Below are the code and all the weights of a small trained network. Each question names an input and a class and asks about switching units off, where a switched-off unit gives its printed mean instead of its output.

import numpy as np


def w(rows, s, z=0):
    codes = np.array(rows[::2]) - 128.0
    scale = np.full(codes.shape[1], s)
    scale[-1] = z or s
    return codes * scale


def norm(h):
    return h / np.sqrt((h * h).mean(-1, keepdims=True) + 1e-5)


def f(y):
    return np.maximum(y, 0)


def log_softmax(a):
    a = a - a.max(-1, keepdims=True)
    return a - np.log(np.exp(a).sum(-1, keepdims=True))


def net(x, mask):
    res = np.array(x, float).reshape(1, 5) / 4 @ E
    u = 0
    for l in range(4):
        y = f(norm(res) @ A[l][:, :-1].T + A[l][:, -1])
        res = res + np.where(mask[u : u + 4], y, B[l][:, -1]) @ B[l][:, :-1]
        u += 4
    return log_softmax(norm(res)[-1] @ U[:, :-1].T + U[:, -1])


A, B = {}, {}
E = w([
[93,220,93,151,86,101,77],'x0',
[154,138,254,144,214,176,80],'x1',
[171,200,175,108,147,112,134],'x2',
[117,58,166,159,184,19,159],'x3',
[72,71,2,121,147,130,64],'x4',
],0.0064)
A[0] = w([
[119,137,71,112,108,77,142,245],'L0N1',
[13,147,176,131,202,87,78,235],'L0N2',
[159,119,101,43,131,186,136,5],'L0N3',
[138,255,153,146,85,140,125,21],'L0N4',
],0.0073,0.0014)
B[0] = w([
[169,205,229,49,146,152,114,238],'L0N1',
[217,161,61,153,151,110,140,252],'L0N2',
[191,74,161,46,125,254,78,188],'L0N3',
[88,243,203,88,119,215,81,254],'L0N4',
],0.0086,0.004)
A[1] = w([
[115,98,163,218,120,129,173,108],'L1N1',
[93,108,80,208,188,199,92,164],'L1N2',
[126,1,120,97,143,225,32,3],'L1N3',
[176,120,170,45,172,65,145,72],'L1N4',
],0.0059,0.0012)
B[1] = w([
[94,141,174,224,133,225,37,156],'L1N1',
[160,180,16,93,179,121,69,191],'L1N2',
[185,226,238,123,52,61,2,252],'L1N3',
[26,56,121,198,100,97,182,223],'L1N4',
],0.0073,0.0037)
A[2] = w([
[116,71,145,78,102,87,16,78],'L2N1',
[24,125,52,10,35,152,210,87],'L2N2',
[94,247,147,87,158,138,35,252],'L2N3',
[191,16,2,72,213,123,142,82],'L2N4',
],0.0066,0.002)
B[2] = w([
[87,111,210,109,69,192,79,159],'L2N1',
[39,147,137,115,103,133,222,160],'L2N2',
[176,122,96,102,91,118,6,246],'L2N3',
[146,198,135,177,81,142,93,152],'L2N4',
],0.013,0.011)
A[3] = w([
[116,97,71,118,103,175,141,2],'L3N1',
[133,172,149,101,198,140,131,175],'L3N2',
[158,126,126,107,142,255,213,71],'L3N3',
[162,136,151,67,103,151,81,225],'L3N4',
],0.0093,0.0024)
B[3] = w([
[156,151,146,136,27,56,254,132],'L3N1',
[50,73,49,194,200,182,84,148],'L3N2',
[239,250,68,9,56,194,7,139],'L3N3',
[88,171,177,44,18,225,172,248],'L3N4',
],0.0055,0.011)
U = w([
[140,2,129,173,217,154,142,71],'0',
[44,136,93,98,95,96,220,76],'1',
[132,221,172,63,85,173,64,180],'2',
[168,151,128,210,180,90,93,206],'3',
[193,164,5,111,218,115,100,1],'4',
],0.012,0.0048)

Each question gives the input, the list of numbers given to net, and the class t.
The units are the neurons (one row each of A and B). Each row of codes is followed by its name. A weight is (code - 128) times the scale printed after its matrix; where a second scale follows, it is the last column's (A, B and U).
mask holds one flag per neuron, layer by layer. A switched-off neuron (its flag False) gives its mean, the last column of its row in B, instead of its output. The means were averaged over made-up inputs and are rounded, as every weight is.
A unit's drop is (log p(t) with every unit on - log p(t) with that unit switched off) / (log p(t) with every unit on - log p(t) with every unit switched off).
The circuit of an input: a set's keep is (log p(t) with only the set's units on - log p(t) with every unit switched off) / (log p(t) with every unit on - log p(t) with every unit switched off). Starting from the 12 units with the biggest drops (on a tie, the unit counted first), units are removed one at a time, each time the one whose removal leaves the highest keep (on an exact tie, the one counted first), for as long as the keep stays at least 0.8.
circuit, biggest first: the units of the circuit, biggest drop first
most important unit: the unit with the biggest drop
top k neurons: the k neurons with the biggest drops, biggest first
top k neurons in layer l: the k neurons of layer l with the biggest drops, biggest first
drop of u: that unit's drop, to one decimal
input [0,5,-5,5,1], class 3: most important unit -> L0N2
input [-5,-1,-2,8,4], class 3: top 2 neurons in layer 2 -> [L2N4 L2N3]
input [8,-1,0,7,4], class 4: top 3 neurons in layer 0 -> [L0N2 L0N4 L0N3]
input [-4,-5,8,6,-3], class 1: circuit, biggest first -> [L2N3 L1N4]
input [2,-4,3,6,1], class 1: top 2 neurons -> [L1N4 L0N4]
input [-2,5,-1,8,5], class 3: top 3 neurons -> [L0N2 L2N4 L2N3]
input [6,3,-3,8,8], class 4: top 2 neurons -> [L0N2 L1N3]
input [1,1,2,7,-8], class 3: top 2 neurons -> [L3N4 L2N3]
input [0,-7,-5,2,4], class 1: top 2 neurons -> [L2N2 L0N3]
input [-3,-7,8,8,-6], class 1: top 2 neurons -> [L2N3 L1N4]
input [1,6,-5,8,2], class 3: top 2 neurons -> [L0N2 L2N4]
input [7,4,-5,7,1], class 4: drop of L2N1 -> 0.1
input [-3,-7,-8,6,-8], class 1: drop of L2N3 -> 0.1
input [3,2,0,4,3], class 4: drop of L0N2 -> 0.9
input [-5,3,-2,1,-2], class 0: top neuron -> [L2N3]
input [8,0,4,8,5], class 4: drop of L0N4 -> 0.2
